Here is a tiny trained network, its code and every weight. The questions are about switching its units off for an input and a class, where a switched-off unit gives its printed mean instead of its output.

import numpy as np


def w(rows, s, z=0):
    codes = np.array(rows[::2]) - 128.0
    scale = np.full(codes.shape[1], s)
    scale[-1] = z or s
    return codes * scale


def f(y):
    return y / 2 * (1 + np.tanh(0.7978845608 * (y + 0.044715 * y**3)))


def log_softmax(a):
    a = a - a.max(-1, keepdims=True)
    return a - np.log(np.exp(a).sum(-1, keepdims=True))


def net(x, mask):
    res = np.array(x, float).reshape(1, 4) / 4 @ E
    y = f(res @ A[0][:, :-1].T + A[0][:, -1])
    res = res + np.where(mask, y, B[0][:, -1]) @ B[0][:, :-1]
    return log_softmax(res[-1] @ U[:, :-1].T + U[:, -1])


A, B = {}, {}
E = w([
[140,57,26,230,86,120,190,236],'x0',
[88,242,53,190,182,181,162,135],'x1',
[169,175,175,252,166,22,110,112],'x2',
[187,175,81,150,28,138,2,94],'x3',
],0.0093)
A[0] = w([
[130,152,84,174,80,69,60,97,197],'neuron 0',
[101,42,32,143,104,163,144,145,43],'neuron 1',
[166,124,99,158,143,69,123,213,53],'neuron 2',
[65,47,96,61,227,174,187,161,148],'neuron 3',
[100,83,76,170,96,60,156,191,80],'neuron 4',
[88,119,79,65,90,214,128,144,42],'neuron 5',
[177,56,196,118,119,62,111,135,146],'neuron 6',
[145,136,120,144,84,173,100,113,7],'neuron 7',
[90,207,73,156,106,195,175,127,146],'neuron 8',
[118,168,169,51,187,137,103,88,37],'neuron 9',
[107,223,89,139,183,145,132,142,94],'neuron 10',
[106,103,107,93,86,253,136,150,35],'neuron 11',
[144,175,134,165,134,119,166,107,30],'neuron 12',
[153,38,136,81,88,112,110,143,100],'neuron 13',
[165,157,121,181,142,30,112,147,162],'neuron 14',
[121,166,82,152,170,207,136,112,94],'neuron 15',
[151,142,164,89,172,146,110,112,5],'neuron 16',
[130,117,192,175,193,88,192,130,81],'neuron 17',
[159,125,79,129,83,190,48,136,207],'neuron 18',
],0.012,0.0031)
B[0] = w([
[166,120,150,106,218,201,146,131,208],'neuron 0',
[51,184,156,27,126,18,72,104,197],'neuron 1',
[86,154,141,58,138,148,55,59,169],'neuron 2',
[227,146,165,126,223,161,136,150,252],'neuron 3',
[145,162,95,14,111,93,64,92,191],'neuron 4',
[77,150,54,250,196,214,72,75,210],'neuron 5',
[116,63,64,121,51,215,182,80,196],'neuron 6',
[175,162,192,113,157,184,186,119,152],'neuron 7',
[153,30,134,64,113,210,134,116,226],'neuron 8',
[123,171,70,36,102,58,47,95,211],'neuron 9',
[134,48,97,76,28,151,155,93,215],'neuron 10',
[94,125,53,237,148,198,93,45,207],'neuron 11',
[75,79,85,131,118,210,129,57,157],'neuron 12',
[164,2,166,113,119,180,165,81,187],'neuron 13',
[109,115,58,191,193,214,70,75,203],'neuron 14',
[162,58,66,60,72,105,223,89,199],'neuron 15',
[136,166,92,81,131,146,110,82,161],'neuron 16',
[213,150,155,163,210,195,111,153,195],'neuron 17',
[210,178,200,85,206,143,174,244,206],'neuron 18',
],0.0088,0.015)
U = w([
[91,177,122,30,108,98,44,70,109],'0',
[137,6,114,111,58,158,189,97,67],'1',
[93,127,105,219,155,167,91,71,156],'2',
[210,147,148,114,187,163,147,175,60],'3',
[153,105,118,123,147,144,112,142,201],'4',
[40,195,78,169,72,35,179,208,2],'5',
[50,193,179,204,46,42,187,155,2],'6',
[41,189,169,203,61,77,173,192,2],'7',
],0.013,0.0076)

Each question gives the input, the list of numbers given to net, and the class t.
The units are the neurons (one row each of A and B). Each row of codes is followed by its name. A weight is (code - 128) times the scale printed after its matrix; where a second scale follows, it is the last column's (A, B and U).
mask holds one flag per neuron, in row order. A switched-off neuron (its flag False) gives its mean, the last column of its row in B, instead of its output. The means were averaged over made-up inputs and are rounded, as every weight is.
A unit's drop is (log p(t) with every unit on - log p(t) with that unit switched off) / (log p(t) with every unit on - log p(t) with every unit switched off).
The circuit of an input: a set's keep is (log p(t) with only the set's units on - log p(t) with every unit switched off) / (log p(t) with every unit on - log p(t) with every unit switched off). Starting from the 12 units with the biggest drops (on a tie, the unit counted first), units are removed one at a time, each time the one whose removal leaves the highest keep (on an exact tie, the one counted first), for as long as the keep stays at least 0.8.
units of the circuit, in order: the units of the circuit, biggest drop first
unit that matters most: the unit with the biggest drop
top k neurons: the k neurons with the biggest drops, biggest first
drop when u is switched off: that unit's drop, to one decimal
input [6,8,0,-6], class 1: top 3 neurons	neuron 8; neuron 10; neuron 15
input [3,3,-5,0], class 2: units of the circuit, in order	neuron 5
input [6,1,-4,6], class 0: top 3 neurons	neuron 1; neuron 3; neuron 4
input [-7,7,-2,-6], class 0: top 3 neurons	neuron 9; neuron 6; neuron 13
input [5,-5,-6,6], class 2: top 2 neurons	neuron 11; neuron 5
input [0,6,1,6], class 1: top 2 neurons	neuron 10; neuron 3
input [8,7,-5,-2], class 0: top 2 neurons	neuron 1; neuron 4
input [-3,8,-3,8], class 1: top 3 neurons	neuron 10; neuron 15; neuron 8
input [-3,2,-5,-6], class 3: top 2 neurons	neuron 3; neuron 14
input [-7,2,2,-6], class 0: top 2 neurons	neuron 9; neuron 18
input [4,-3,-7,-4], class 2: top 2 neurons	neuron 11; neuron 5
input [2,2,-5,7], class 3: drop when neuron 18 is switched off	3.4
input [-2,-1,4,-2], class 2: drop when neuron 18 is switched off	0.6
input [0,1,2,8], class 3: drop when neuron 15 is switched off	0.0
input [-4,-8,6,-1], class 1: unit that matters most	neuron 6
